Below are the code and all the weights of a small trained network. Each question names an input and a target symbol and asks about switching units off, where a switched-off unit gives its printed mean instead of its output.

import numpy as np


def w(rows, s, z=0):
    codes = np.array(rows[::2]) - 128.0
    scale = np.full(codes.shape[1], s)
    scale[-1] = z or s
    return codes * scale


def norm(h):
    return h / np.sqrt((h * h).mean(-1, keepdims=True) + 1e-5)


def f(y):
    return np.maximum(y, 0)


def softmax(a):
    e = np.exp(a - a.max(-1, keepdims=True))
    return e / e.sum(-1, keepdims=True)


def log_softmax(a):
    a = a - a.max(-1, keepdims=True)
    return a - np.log(np.exp(a).sum(-1, keepdims=True))


def net(x, mask):
    ids = ['Ξβδεζηθσ'.index(c) for c in x.split()]
    T = len(ids)
    res = E[ids] + P[:T]
    q, k, v = (norm(res) @ M[0].T for M in (Q, K, V))
    z = softmax(np.where(np.tri(T) > 0, q @ k.T / 4**0.5, -1e9)) @ v
    res = res + np.where(mask[0], z, O[0][:, -1]) @ O[0][:, :-1]
    y = f(norm(res) @ A[0][:, :-1].T + A[0][:, -1])
    res = res + np.where(mask[1:17], y, B[0][:, -1]) @ B[0][:, :-1]
    return log_softmax(norm(res)[-1] @ U[:, :-1].T + U[:, -1])


Q, K, V, O, A, B = {}, {}, {}, {}, {}, {}
E = w([
[196,133,84,118,163,112,90,141,124,126,92,167],'Ξ',
[76,158,78,96,104,76,129,176,78,169,109,173],'β',
[144,147,189,39,122,119,151,186,97,97,142,194],'δ',
[161,139,124,105,109,182,124,5,117,103,143,152],'ε',
[158,29,112,68,142,141,104,138,134,115,198,56],'ζ',
[108,159,105,122,96,130,96,212,34,160,110,119],'η',
[132,108,186,176,130,131,235,207,223,89,82,104],'θ',
[89,172,64,110,113,83,150,182,63,183,129,185],'σ',
],0.025)
P = w([
[253,246,77,159,150,58,128,167,143,121,216,83],'0',
[182,146,129,137,74,30,71,126,158,105,106,112],'1',
[158,123,128,148,76,95,105,138,132,138,99,130],'2',
[128,111,119,141,92,121,136,139,127,143,92,133],'3',
[107,101,121,149,118,142,144,123,117,132,90,131],'4',
[94,92,129,151,136,158,140,113,114,129,85,140],'5',
[79,78,134,151,160,158,137,100,104,134,83,152],'6',
],0.018)
Q[0] = w([
[32,120,176,176,63,113,156,112,166,170,78,97],'h1',
[152,3,104,226,88,110,117,110,120,132,150,172],'h1',
[143,112,126,84,46,40,146,97,105,80,53,91],'h1',
[138,189,146,198,106,60,112,90,187,164,235,62],'h1',
],0.0043)
K[0] = w([
[166,46,84,3,186,130,197,140,47,59,45,141],'h1',
[183,126,73,76,233,163,102,110,201,78,80,123],'h1',
[217,143,92,145,222,84,121,152,102,25,137,221],'h1',
[126,124,74,66,21,160,96,87,90,177,154,105],'h1',
],0.0038)
V[0] = w([
[118,143,194,77,131,97,171,193,127,136,137,106],'h1',
[141,187,188,243,77,127,254,131,220,101,6,129],'h1',
[83,214,167,72,79,182,119,74,48,130,164,153],'h1',
[96,190,45,110,138,121,55,154,59,135,70,125],'h1',
],0.0098)
O[0] = w([
[101,86,138,176,91,75,119,104,109,133,189,185,149],'h1',
[137,121,190,79,154,118,70,133,138,251,142,199,4],'h1',
[144,186,168,108,96,133,189,122,100,65,156,49,71],'h1',
[169,117,120,167,109,62,170,145,116,161,111,46,167],'h1',
],0.014,0.003)
A[0] = w([
[118,202,111,111,98,127,110,208,136,78,85,157,55],'n1',
[161,146,102,205,71,100,114,88,180,104,131,127,7],'n2',
[222,107,142,99,146,102,115,121,156,171,240,76,60],'n3',
[121,196,126,136,103,90,157,154,85,87,180,133,107],'n4',
[119,192,65,173,108,140,125,84,107,127,167,163,80],'n5',
[174,116,132,86,103,115,92,132,164,153,253,50,89],'n6',
[76,111,233,125,144,117,139,120,128,135,221,172,102],'n7',
[198,183,74,180,104,102,141,112,96,117,110,137,74],'n8',
[95,78,172,87,157,150,132,142,148,160,186,103,128],'n9',
[120,219,187,153,161,89,121,153,149,186,182,108,56],'n10',
[26,87,157,159,167,153,102,103,169,133,113,187,43],'n11',
[126,197,153,141,122,160,153,102,191,126,128,91,42],'n12',
[119,148,156,118,154,132,128,105,84,150,120,171,35],'n13',
[173,156,159,153,164,101,195,141,204,72,116,108,61],'n14',
[142,136,126,140,233,122,99,120,182,207,95,127,94],'n15',
[138,195,177,133,171,127,62,109,150,141,146,96,72],'n16',
],0.02,0.013)
B[0] = w([
[143,148,165,113,138,55,75,147,182,228,150,174,163],'n1',
[124,172,197,93,190,124,119,132,128,201,99,145,175],'n2',
[155,222,92,158,68,159,106,143,136,225,206,136,169],'n3',
[145,112,85,122,146,135,101,101,166,160,93,129,228],'n4',
[153,126,150,128,116,79,100,201,140,190,123,131,174],'n5',
[126,173,162,97,117,33,103,141,182,205,42,189,193],'n6',
[84,105,137,113,97,144,167,132,105,6,122,69,199],'n7',
[86,118,108,91,86,84,91,168,175,156,132,160,253],'n8',
[128,153,113,119,86,95,86,126,164,180,136,155,181],'n9',
[132,166,157,85,176,144,124,123,150,82,150,46,144],'n10',
[112,92,124,141,134,62,84,167,137,186,101,195,208],'n11',
[121,82,125,153,151,151,173,108,100,36,116,79,161],'n12',
[160,119,132,181,120,113,137,183,123,134,178,159,158],'n13',
[128,128,156,164,128,105,87,156,108,199,164,177,204],'n14',
[166,127,118,120,141,189,175,50,143,70,93,60,196],'n15',
[117,65,101,121,74,92,147,129,130,139,130,128,141],'n16',
],0.019,0.013)
U = w([
[114,147,122,117,161,132,96,149,120,182,153,197,148],'Ξ',
[108,34,102,77,100,67,114,128,191,99,33,100,11],'β',
[135,91,57,136,60,149,155,114,141,82,161,95,137],'δ',
[67,183,103,115,252,148,164,82,78,87,187,128,251],'ε',
[145,99,155,110,148,154,69,154,90,118,144,76,119],'ζ',
[171,107,120,166,195,156,154,89,119,145,81,132,132],'η',
[115,116,183,156,103,95,161,191,98,74,178,144,136],'θ',
[107,102,177,128,178,146,146,130,212,121,200,76,125],'σ',
],0.014,0.024)

Each question gives the input, a string of symbols that net reads in full, and the target symbol t.
The units are the heads (4 rows each of Q, K, V and O) and the neurons (one row each of A and B). Each row of codes is followed by its name. A weight is (code - 128) times the scale printed after its matrix; where a second scale follows, it is the last column's (O, A, B and U).
mask holds one flag per unit, heads first, then neurons. A switched-off unit (its flag False) gives its mean, the last column of its rows in O or B, instead of its output. The means were averaged over made-up inputs and are rounded, as every weight is.
A unit's drop is (log p(t) with every unit on - log p(t) with that unit switched off) / (log p(t) with every unit on - log p(t) with every unit switched off).
The circuit of an input: a set's keep is (log p(t) with only the set's units on - log p(t) with every unit switched off) / (log p(t) with every unit on - log p(t) with every unit switched off). Starting from the 12 units with the biggest drops (on a tie, the unit counted first), units are removed one at a time, each time the one whose removal leaves the highest keep (on an exact tie, the one counted first), for as long as the keep stays at least 0.8.
units of the circuit, in order: the units of the circuit, biggest drop first
k most important neurons: the k neurons with the biggest drops, biggest first
drop when u is switched off: that unit's drop, to one decimal
input ζ θ Ξ ε, target η: units of the circuit, in order => h1, n15, n8
input ζ Ξ ε ε δ ε δ, target β: units of the circuit, in order => n4, h1, n7
input ζ δ η ε θ σ ε, target θ: units of the circuit, in order => h1, n7, n13, n4
input η β Ξ δ ε Ξ, target β: units of the circuit, in order => n15, n3
input δ ε θ ε η ζ θ, target β: 3 most important neurons => n11, n7, n15
input ζ σ δ θ δ, target θ: units of the circuit, in order => n7, h1
input η ε σ θ Ξ ε, target η: units of the circuit, in order => h1, n15
input δ δ σ ε η ε, target β: 2 most important neurons => n12, n3
input β Ξ η ε η, target β: units of the circuit, in order => n14, n3
input Ξ ε Ξ, target β: units of the circuit, in order => h1, n15
input ε θ β ε ε, target δ: most important neuron => n6
input θ ε ε ζ ε δ δ, target θ: units of the circuit, in order => n7, n13
input β ε δ σ σ, target β: units of the circuit, in order => n14, n3
input η η θ, target σ: 2 most important neurons => n10, n15
input ζ δ ε θ, target θ: 2 most important neurons => n7, n4
input ζ ε ζ, target β: 2 most important neurons => n6, n3
input θ ε δ ε β, target θ: 3 most important neurons => n7, n13, n4
input η δ ζ β δ, target β: 3 most important neurons => n4, n3, n7
input δ ε δ δ, target δ: 4 most important neurons => n7, n4, n6, n11
input δ ε Ξ δ β η β, target β: 2 most important neurons => n14, n3
input β δ δ ε β δ δ, target ε: 2 most important neurons => n7, n8
input δ Ξ ε ζ ζ, target β: most important neuron => n14
input θ η ε, target δ: 2 most important neurons => n15, n7
input β η ε β ε θ, target σ: drop when h1 is switched off => 1.8
input ε η η, target β: drop when n1 is switched off => -0.2
input ε η ζ ζ Ξ ε θ, target η: drop when n11 is switched off => -0.4
